Each row has two labels, one from each of two sets.
[  3   1  44 -10   3 -15  23   6 -14   6  13   3  -5   6  14  -2  31   5
  -6  -8  -3   3  -4 -11  -4 -14 -14] : <19>/Y
[ -1   8  32   6  10 -21  -3   8  -5   9  -8  26 -10  23  13   3   7  17
  22  -8   3   5 -11  -5  22 -10   5] : <19>/H
[  1  18  40  18   7 -36  -4   8 -11   4   4  19  -7  21  12 -11  10  12
  -3 -15  23   9  -7   1  17 -14  -7] : <19>/H
[  3  17  47   8  13 -37  -2  15 -13  12 -11  47 -24  42  22  -6  31  26
  14 -15   1   2 -17  -5  26 -13  -4] : <19>/H
[  1  10  32   1   8 -36   8  10 -17   2  -3  28 -11  33  14 -10  15  14
  10  -6   4  -4 -10  -4  12 -17  -3] : <19>/H
[ -3  11  42 -16   3 -30  17  13 -21   7  31  27  20  15  23 -30  28  11
   7 -12  20   5  -1 -10  10 -16  -3] : <19>/U
[ -2  10  32  10   1 -37  -7   4 -10   3 -17  -1 -21   9  15  -5  18  14
  -8  -4   0   0  -8  -2  14 -15  -7] : <19>/H
[  6   5  51   0   8 -32  13   8 -13   1  22  10   4  11  18 -33  24  13
  23  14  11   8  -5  -3  12 -19  -4] : <19>/U
[  0  17  68  13  12 -31   3  13 -13   8   7  17 -20  33  27  19  20  24
 -12 -10   6  11  -2 -11  32 -21 -13] : <19>/H
[ -2  13  50  -2   9 -33   5  23 -21   1  16  10   4   9  22 -22  34   7
   9  -6   5   4  -8 -14  -7 -13 -22] : <19>/Y
[ -1   9  60  -5  11 -42  15  15 -21  -5  33  19  11  17  19 -32  25  17
  -4 -15   9   8   1  -5   8 -13   5] : <19>/U
[ -3   6  10   6   7 -28  17   5 -12   2 -16  19 -17  21   8  -2  10   1
   2 -13   0   5 -22  -5  12  -4   2] : <19>/H
[ 10   3  16   1  -2  -7   6   4  -3  -1  32  -8   0  11 -16  -8  18   3
  15   6  11  -4  21  -2   2 -11  -7] : <11>/U
[  7   9  39   9   9 -29  -4   7 -13   4   5  16 -14  14  12 -16  15  13
   9 -16   0   2  -6  -4  13  -7  -6] : <19>/H
[ -2   6   2   3  -4 -11  -1   6  -7   4 -13   9 -22  17  12  -6  14   3
  10 -22  -9 -12 -13  -8  12 -13 -15] : <19>/H
[ -5  13  27  -3   1 -24  -8   5  -7   0 -11  11  -6  10  17 -12  23  12
   0  -8   0  -5 -13 -12  13 -11  -1] : <19>/H
[ 14   8  19   4  -1 -32  -3   3  -6  25  10 -21 -22 -33  -4   1  21   6
   5  -9 -14 -17   5  -2  11 -14  -3] : <11>/H
[ -4  15  39  -6   7 -26  -2   3 -12   6  -3  37 -18  18  21  -8  19  -4
   5   0  -4  -3 -11  -2  -7 -12  24] : <19>/H
[ -6   2  45  -7   8 -28  12  14 -12  17  20  28   9  20  17 -24  15  18
  27  -3  12   9  -4  -6  10 -12   6] : <19>/U
[ -8  11  54  -3   7 -38   4  11 -15   1  -6  21  -9  25  32 -15  22  28
   7 -26   1   3 -14  -2  15 -11   1] : <19>/H
[ -1   0  27   3  18 -20  -9   7 -11  11  -2  23 -11  21  19  -6   9  12
  12  12   6   3 -11 -10  10 -14   2] : <19>/W
[ -2  19  48   8   7 -31   7  13 -10   3  11  17  -3  23  12 -20  14  16
  24 -14   5  -3  -8  -4  21 -15  -3] : <19>/W
[  5  -2  39   1   9 -20  16  14 -24   2  17  10   8   5  13 -27  20   7
  13 -15  12  14 -14  -5   5 -14  -7] : <19>/U
[  7  11  54  -4  17 -51   1  11 -18   5  -8  22 -29  36  16 -17  20  26
   5 -15   1  -4  -7  -7  27 -21  -4] : <19>/H
[ -4   1  33   0   8 -28   4  14 -18  15   2  15 -16  23  13 -14  25   5
  -5 -12  -4  -6  -8  -6   6 -12  -3] : <19>/H
[  2  13  51   4   1 -38  10   9 -24  12   6  23 -19  21  20 -21  28  10
  16 -18   2  -1  -6  -9  13 -19  -5] : <19>/H
[  0  10  33  -3  -4 -28  -1  12 -10  18  -6  11 -14  31  11  -6  28  11
  11 -10   3   1 -15 -14  17 -16   3] : <19>/H
[  3  -4  36   2  17 -27  17   8 -12   2   0  15 -18  14  13  -5   9  13
   8 -11   1   2 -14  -3  13 -12  -4] : <19>/H
[ -5  12  39   1   2 -31   2   8  -4   2  -7  20 -12  29  12  -5  12  18
 -34  -8   0  10 -13 -11  23 -14  -1] : <19>/H
